Below are the code and all the weights of a small trained network. Each question names an input and a class and asks about switching units off, where a switched-off unit gives its printed mean instead of its output.

import numpy as np


def w(rows, s, z=0):
    codes = np.array(rows[::2]) - 128.0
    scale = np.full(codes.shape[1], s)
    scale[-1] = z or s
    return codes * scale


def f(y):
    return y / 2 * (1 + np.tanh(0.7978845608 * (y + 0.044715 * y**3)))


def log_softmax(a):
    a = a - a.max(-1, keepdims=True)
    return a - np.log(np.exp(a).sum(-1, keepdims=True))


def net(x, mask):
    res = np.array(x, float).reshape(1, 7) / 4 @ E
    y = f(res @ A[0][:, :-1].T + A[0][:, -1])
    res = res + np.where(mask, y, B[0][:, -1]) @ B[0][:, :-1]
    return log_softmax(res[-1] @ U[:, :-1].T + U[:, -1])


A, B = {}, {}
E = w([
[73,196,194,118,116,10,100,106,101,57],'x0',
[234,177,96,147,108,31,210,123,126,192],'x1',
[53,156,107,223,27,129,157,134,85,196],'x2',
[118,113,107,178,97,113,214,181,221,13],'x3',
[140,136,188,236,212,108,133,167,151,182],'x4',
[142,65,187,143,104,129,164,2,154,145],'x5',
[102,15,136,110,145,70,171,178,51,136],'x6',
],0.0094)
A[0] = w([
[106,164,99,81,142,143,119,194,115,117,114],'neuron 1',
[111,125,129,142,127,101,133,133,141,76,67],'neuron 2',
[173,101,138,67,158,122,81,154,170,110,30],'neuron 3',
[178,150,168,220,165,91,138,170,161,165,85],'neuron 4',
[130,85,171,116,154,142,172,8,131,129,113],'neuron 5',
[126,39,145,157,126,71,142,173,95,123,60],'neuron 6',
[116,168,65,130,167,139,139,156,105,129,41],'neuron 7',
[105,51,81,95,123,83,140,140,82,119,150],'neuron 8',
[114,96,41,58,61,118,146,137,113,96,96],'neuron 9',
[123,58,152,114,135,101,160,163,51,163,65],'neuron 10',
[109,177,85,110,180,138,112,149,74,154,102],'neuron 11',
[157,159,114,87,60,139,130,124,114,94,142],'neuron 12',
[82,105,158,127,107,145,142,146,201,80,108],'neuron 13',
[142,151,68,135,139,102,96,209,113,147,71],'neuron 14',
[134,97,179,159,100,125,161,68,140,152,87],'neuron 15',
[162,215,120,182,113,155,69,84,198,133,103],'neuron 16',
[134,127,131,151,113,106,148,144,149,77,54],'neuron 17',
[140,122,72,102,87,115,146,83,96,107,64],'neuron 18',
[109,172,179,134,117,71,128,128,106,112,64],'neuron 19',
[71,100,107,189,94,160,80,116,102,111,110],'neuron 20',
[191,183,104,139,124,77,209,124,115,164,33],'neuron 21',
[190,141,77,128,80,81,148,121,106,132,74],'neuron 22',
[139,159,110,138,145,100,91,200,126,113,84],'neuron 23',
[150,119,83,148,138,174,128,125,160,152,54],'neuron 24',
[168,74,89,132,108,178,126,151,118,143,55],'neuron 25',
[143,155,163,82,149,147,80,74,36,218,51],'neuron 26',
[126,79,147,189,186,101,150,151,94,130,104],'neuron 27',
[169,133,137,84,165,124,154,129,134,102,52],'neuron 28',
[117,115,109,154,99,117,202,158,175,89,67],'neuron 29',
[167,70,54,146,160,169,152,125,155,172,52],'neuron 30',
[127,118,97,140,137,132,185,155,195,99,32],'neuron 31',
[203,105,145,69,228,116,114,119,154,74,5],'neuron 32',
[72,130,199,172,198,167,109,151,155,137,136],'neuron 33',
[72,155,151,85,113,37,107,97,126,99,77],'neuron 34',
[164,162,132,145,165,94,175,136,138,163,97],'neuron 35',
[124,157,179,132,137,74,106,122,118,92,29],'neuron 36',
[103,158,115,180,50,138,166,145,81,164,78],'neuron 37',
],0.012,0.0033)
B[0] = w([
[101,63,137,178,86,102,131,112,161,63,190],'neuron 1',
[155,117,148,121,160,135,116,143,131,172,163],'neuron 2',
[84,147,159,170,146,151,157,119,110,157,187],'neuron 3',
[116,115,111,73,158,143,177,2,173,121,215],'neuron 4',
[110,68,94,210,77,85,93,150,194,61,228],'neuron 5',
[149,209,76,130,61,158,104,143,84,82,203],'neuron 6',
[146,106,127,154,84,73,157,146,178,83,157],'neuron 7',
[126,201,75,112,76,165,115,109,114,97,213],'neuron 8',
[144,105,102,106,138,148,143,46,148,150,230],'neuron 9',
[139,193,89,129,93,141,107,140,123,122,211],'neuron 10',
[132,111,93,154,152,68,103,154,167,116,178],'neuron 11',
[129,123,103,107,132,135,145,41,140,117,189],'neuron 12',
[124,118,112,128,162,107,61,140,73,143,196],'neuron 13',
[127,95,142,168,96,68,133,116,177,89,183],'neuron 14',
[132,97,93,194,77,55,139,166,184,87,198],'neuron 15',
[197,222,62,113,39,162,111,145,87,82,212],'neuron 16',
[141,134,101,114,157,77,84,141,107,176,165],'neuron 17',
[118,125,127,138,155,142,144,47,163,139,182],'neuron 18',
[160,93,150,74,107,159,173,214,193,204,186],'neuron 19',
[39,131,209,143,169,162,142,149,82,128,187],'neuron 20',
[54,105,167,112,160,200,51,173,72,72,213],'neuron 21',
[38,88,181,132,148,201,77,139,94,86,191],'neuron 22',
[132,100,111,156,79,96,122,115,187,102,177],'neuron 23',
[159,114,122,95,108,156,152,184,136,154,170],'neuron 24',
[184,95,181,61,107,161,152,188,176,168,184],'neuron 25',
[160,119,80,125,219,60,60,133,84,180,254],'neuron 26',
[149,151,88,91,119,166,135,64,160,127,193],'neuron 27',
[84,157,133,175,157,114,186,111,109,150,164],'neuron 28',
[141,137,83,123,199,45,59,139,74,189,200],'neuron 29',
[191,96,159,113,123,168,166,203,170,175,205],'neuron 30',
[153,126,91,118,181,69,80,157,87,180,181],'neuron 31',
[48,204,195,206,133,125,189,130,85,161,228],'neuron 32',
[111,100,118,78,154,175,124,39,139,99,202],'neuron 33',
[176,95,151,67,135,170,169,199,197,167,223],'neuron 34',
[77,79,125,115,133,171,89,108,111,90,183],'neuron 35',
[206,96,172,93,115,167,175,203,176,165,183],'neuron 36',
[86,157,206,202,164,109,239,110,82,191,216],'neuron 37',
],0.0091,0.014)
U = w([
[187,96,161,79,110,156,171,200,149,177,61],'0',
[158,131,100,122,183,48,73,140,84,175,95],'1',
[88,189,190,205,127,116,203,122,94,165,137],'2',
[134,68,121,192,73,64,125,134,166,69,179],'3',
[70,88,176,86,152,200,67,139,87,62,221],'4',
[170,248,83,103,57,152,119,127,107,106,111],'5',
[133,105,112,66,141,142,166,13,144,126,253],'6',
[170,154,145,101,123,120,131,96,90,86,140],'7',
],0.015,0.0015)

Each question gives the input, the list of numbers given to net, and the class t.
The units are the neurons (one row each of A and B). Each row of codes is followed by its name. A weight is (code - 128) times the scale printed after its matrix; where a second scale follows, it is the last column's (A, B and U).
mask holds one flag per neuron, in row order. A switched-off neuron (its flag False) gives its mean, the last column of its row in B, instead of its output. The means were averaged over made-up inputs and are rounded, as every weight is.
A unit's drop is (log p(t) with every unit on - log p(t) with that unit switched off) / (log p(t) with every unit on - log p(t) with every unit switched off).
The circuit of an input: a set's keep is (log p(t) with only the set's units on - log p(t) with every unit switched off) / (log p(t) with every unit on - log p(t) with every unit switched off). Starting from the 12 units with the biggest drops (on a tie, the unit counted first), units are removed one at a time, each time the one whose removal leaves the highest keep (on an exact tie, the one counted first), for as long as the keep stays at least 0.8.
circuit, biggest first: the units of the circuit, biggest drop first
unit that matters most: the unit with the biggest drop
k most important neurons: the k neurons with the biggest drops, biggest first
drop when u is switched off: that unit's drop, to one decimal
input [-2,-3,-2,2,4,6,8], class 5: circuit, biggest first	[neuron 6; neuron 10]
input [5,0,-4,-1,-7,-6,1], class 6: 3 most important neurons	[neuron 9; neuron 5; neuron 12]
input [4,-3,-1,-6,-4,0,6], class 1: circuit, biggest first	[neuron 26]
input [-6,7,-6,-4,-1,-2,-2], class 4: 3 most important neurons	[neuron 21; neuron 22; neuron 35]
input [-6,7,-8,0,8,7,-3], class 2: 3 most important neurons	[neuron 32; neuron 28; neuron 9]
input [-2,-2,5,2,-4,-5,7], class 5: 2 most important neurons	[neuron 8; neuron 6]
input [-6,-5,8,6,-1,-3,-2], class 2: 2 most important neurons	[neuron 37; neuron 20]
input [-8,2,-4,-5,-6,3,6], class 0: 2 most important neurons	[neuron 30; neuron 25]
input [4,6,-1,-7,-3,8,0], class 3: 3 most important neurons	[neuron 5; neuron 15; neuron 29]
input [-3,-6,-8,-7,5,-1,-5], class 2: 3 most important neurons	[neuron 32; neuron 3; neuron 29]
input [-8,-2,-2,-8,-8,1,-7], class 0: 2 most important neurons	[neuron 25; neuron 30]
input [3,8,6,-3,5,7,8], class 4: 4 most important neurons	[neuron 21; neuron 22; neuron 35; neuron 16]
input [1,-3,7,-8,-6,-6,1], class 1: 3 most important neurons	[neuron 26; neuron 32; neuron 11]
input [-5,-1,-3,0,7,-4,-3], class 6: unit that matters most	neuron 4
input [-7,7,-7,-6,7,8,-7], class 3: 2 most important neurons	[neuron 5; neuron 15]
input [-1,-3,-5,3,6,-2,2], class 6: 2 most important neurons	[neuron 33; neuron 37]
input [4,4,-7,6,-7,-6,8], class 5: 3 most important neurons	[neuron 8; neuron 6; neuron 37]
input [0,3,1,-5,3,-6,4], class 3: circuit, biggest first	[neuron 14; neuron 23]
input [-1,5,5,6,-6,-6,7], class 5: drop when neuron 13 is switched off	0.2
input [6,-6,2,8,-7,-5,7], class 1: unit that matters most	neuron 29
input [7,-6,-5,-6,4,6,2], class 0: drop when neuron 7 is switched off	0.0
input [-5,-1,-5,7,-3,6,-1], class 1: drop when neuron 31 is switched off	0.1
input [-5,-1,2,5,0,-8,2], class 3: drop when neuron 14 is switched off	0.1
